122,112,127,127,138,118
132,123,129,120,132,120
126,120,153,142,113,125
yields 127

114,142,132,104 yields 104

109,112,129,153,107,124,129 yields 153

114,153,117,131,116,152 yields 131

128,143,124,114,111
124,139,127,113,100
121,138,128,113,103
yields 114

104,141,114,129,130,126 yields 129

128,116,156,150,140,120 yields 150

114,128,106,129,140 yields 129

128,134,153,154,132 yields 154
---
[[145 112 126 130 149]
 [130 116 110 126 110]
 [142 120 135 131 155]] ans = 135

[[118 148 109 140 121 152]
 [116 114 126 113 126 132]
 [129 148 135 150 125 113]] ans = 150

[[126 126 126 126 127]
 [145 138 124 141 100]
 [134 131 128 137 131]] ans = 128

[[117 136 114 126]
 [109 121 131 124]
 [138 129 147 106]] ans = 129

[[126 112 132 127 138 147]
 [127 141 132 127 140 155]
 [130 136 128 129 120 119]] ans = 129

[[119 132 113 138]
 [113 140 102 139]
 [111 147 101 145]] ans = 147

[[113 121  99 125]
 [119 125  98 122]
 [154 138 110 143]] ans = 138
---
[[150 135 112 115 136 153]
 [137 121 140 151 129 133]
 [131 100 124 131 142 127]] ==> 121

[[121 129 133 126 126]
 [121 149 133 121 100]
 [115 144 134 126 114]] ==> 149

[[135 112 107 124 136]
 [141 122 121 119 150]
 [142 132 112 119 123]] ==> 122

[[129 123 131 126 129 132]
 [134 130 121 116 113 142]
 [136 116 139 115 122 150]] ==> 130

[[128 150 129 150 150 149]
 [124 153 151 149 130 130]
 [127 148 149 148 126 129]] ==> 153

[[115 125 105 120 134]
 [148 123 125 128 114]
 [112 126 138 146 115]] ==> 123

[[130 144 116 125]
 [132 132 150 125]
 [135 142 116 125]] ==> 132

[[133 118 108 131 117 133]
 [118 112 119 141 126 133]
 [100 130 145 116 116 110]] ==> 112

[[130 124 128 140 133 118 131]
 [116 130 132 133 133 132 121]
 [104 135 128 130 124 129 120]] ==> 130

[[118 132 119 147 139 136]
 [118 117 110 152 115 128]
 [133 130 119 120 131 136]] ==> 117
---
[[100 131 124 137]
 [114 137 131 121]] 124

[[127 105 129 127 115 124]
 [125 139 134 111 135 140]
 [139 152 138 147 120 111]] 135

[[107 149 157 155 156]
 [129 106 119 101 122]] 155

[[119 126 109 129 116 135 125]
 [132 131 120 120 130 107 109]
 [136 129 109 119 136 100 110]] 107

[[135 126 136 119]
 [131 124 124 154]
 [129 132 127 116]] 124

[[150 121 136 127 119 126]
 [ 98 137 143 127 154 157]] 119

[[124 136 131 123]
 [126 128 117 150]
 [125 135 136 112]] 117
---
[[120 130 121 141 114 131]
 [123 143 120 103 133 142]
 [142 111 139 125 141 115]] -> 142

[[128 122 130 127 133 127]
 [130 132 131 130 129 126]
 [130 126 127 130 149 125]] -> 130

[[132 154 125 141 133 146 135]
 [111 130 111 126 117 125 126]
 [134 124 129 149 124 126 148]] -> 134

[[113 112 119 151 138 120 135]
 [121 114 119 149 136 113 134]
 [127 108 127 112 108 117 137]] -> 127

[[130 153 112 112 141 124 131]
 [129 152 112 112 139 125 132]
 [129 152 112 112 140 124 132]] -> 129

[[131 130 128 128]
 [130 127 128 128]
 [154 127 128 128]] -> 154

[[143 133 117 116 137 148 151]
 [145 132 116 119 139 150 150]
 [110 123 140 132 117 115 111]] -> 110

[[105 120 153 135 101 124 146]
 [131 120 110 129 114 129 126]
 [141 129 106 118 130 121 114]] -> 141

[[116 136 146 138 127 138 133]
 [116 136 146 139 125 138 133]
 [118 134 152 139 125 139 130]] -> 118

[[130 127 140 128 125 118 144]
 [102 140 158 126 101 129 143]
 [146 123 127 129 128 116 141]] -> 146
---
100	139	154	125 ==> 154, 139

135	101	146	121	126	115	126 ==> 146, 135

135	100	124	124	129	157	139 ==> 157, 139

111	117	102	148	118 ==> 148, 118

133	148	109	99	111	147 ==> 148, 147

148	127	153	123	141	104	128
120	127	104	118	120	152	127
==> 153, 152

156	130	148	125	153 ==> 156, 153
---
[[137 134 140 143 129]
 [129 144 122 144 105]] value 144

[[123 141 119 102 128 149]
 [127 121 133 132 145 123]] value 145

[[107 137 117 147 142 113 127]
 [104 148 127 141 146 129 138]] value 129

[[138 147 120 114 126 123 103]
 [138 147 120 114 125 122 103]] value 122

[[143 106 116 148 120]
 [130 120 111 148 103]] value 148

[[136 110 120  98 149 112]
 [122 116 124 115 123 131]] value 123
---
array([108, 118, 135, 102, 140]) ans = 102

array([[132, 127, 115, 140, 130, 140],
       [120, 125, 126, 124, 114, 123],
       [140, 107, 143, 115, 117, 110]]) ans = 117

array([103, 127, 117, 122, 122]) ans = 122

array([146, 106, 104, 128, 136, 139, 111]) ans = 139

array([107, 104, 157, 112]) ans = 157

array([107, 149, 132, 111]) ans = 132

array([[157, 108, 138, 131, 147, 138],
       [129, 106, 121, 148, 125, 141]]) ans = 125
---
[129 108 103 143 150 115 126] => 150

[[127 107 126 131 133]
 [126 127 117 123 118]
 [119 146 120 117 108]] => 120

[[123 147 136 102]
 [132 134 151 138]
 [121 137 111 123]] => 137

[129 116 154 123 125 152] => 123

[[133 147 130 126 143 135 129]
 [118 136 130 120 131 147 139]
 [149 141 110 117 118 113 118]] => 118

[[114 142 122 124 148 113 134]
 [107 137 126 132 132 111 122]
 [116 142 136 137 146 116 139]] => 146
---
[139  99 131 128 130] -> 139
[124 134 104 120 118 127 123] -> 124
[117 114 157 121] -> 117
[157 137 107 118 156] -> 157
[130 148 156 125 138 121 116] -> 130
[119 148 105 123 131 130 111] -> 119
---
[[154 122 144 116 124 132]
 [156 121 145 115 124 130]
 [157 113 143 114 123 121]] gives 145

[[129 127 157 138 125]
 [125 152 127 150 130]
 [122 129 115 150 124]] gives 127

[[120 116 151 132 128]
 [142 105 114 130 130]
 [156 120 108 134 129]] gives 114

[[108 103 132 124 123]
 [140 113 125 130 120]
 [136 122 141 131 128]] gives 125

[[115 139 155 128 150]
 [129 153 128 145 152]
 [126 142 153 132 135]] gives 128

[[123 140 118 129 153 131]
 [145 133 121 130 109 130]
 [145 107 128 155 151 154]] gives 121

[[137 139 112 113 141]
 [141 128 110 111 140]
 [101 136 155 142 126]] gives 110
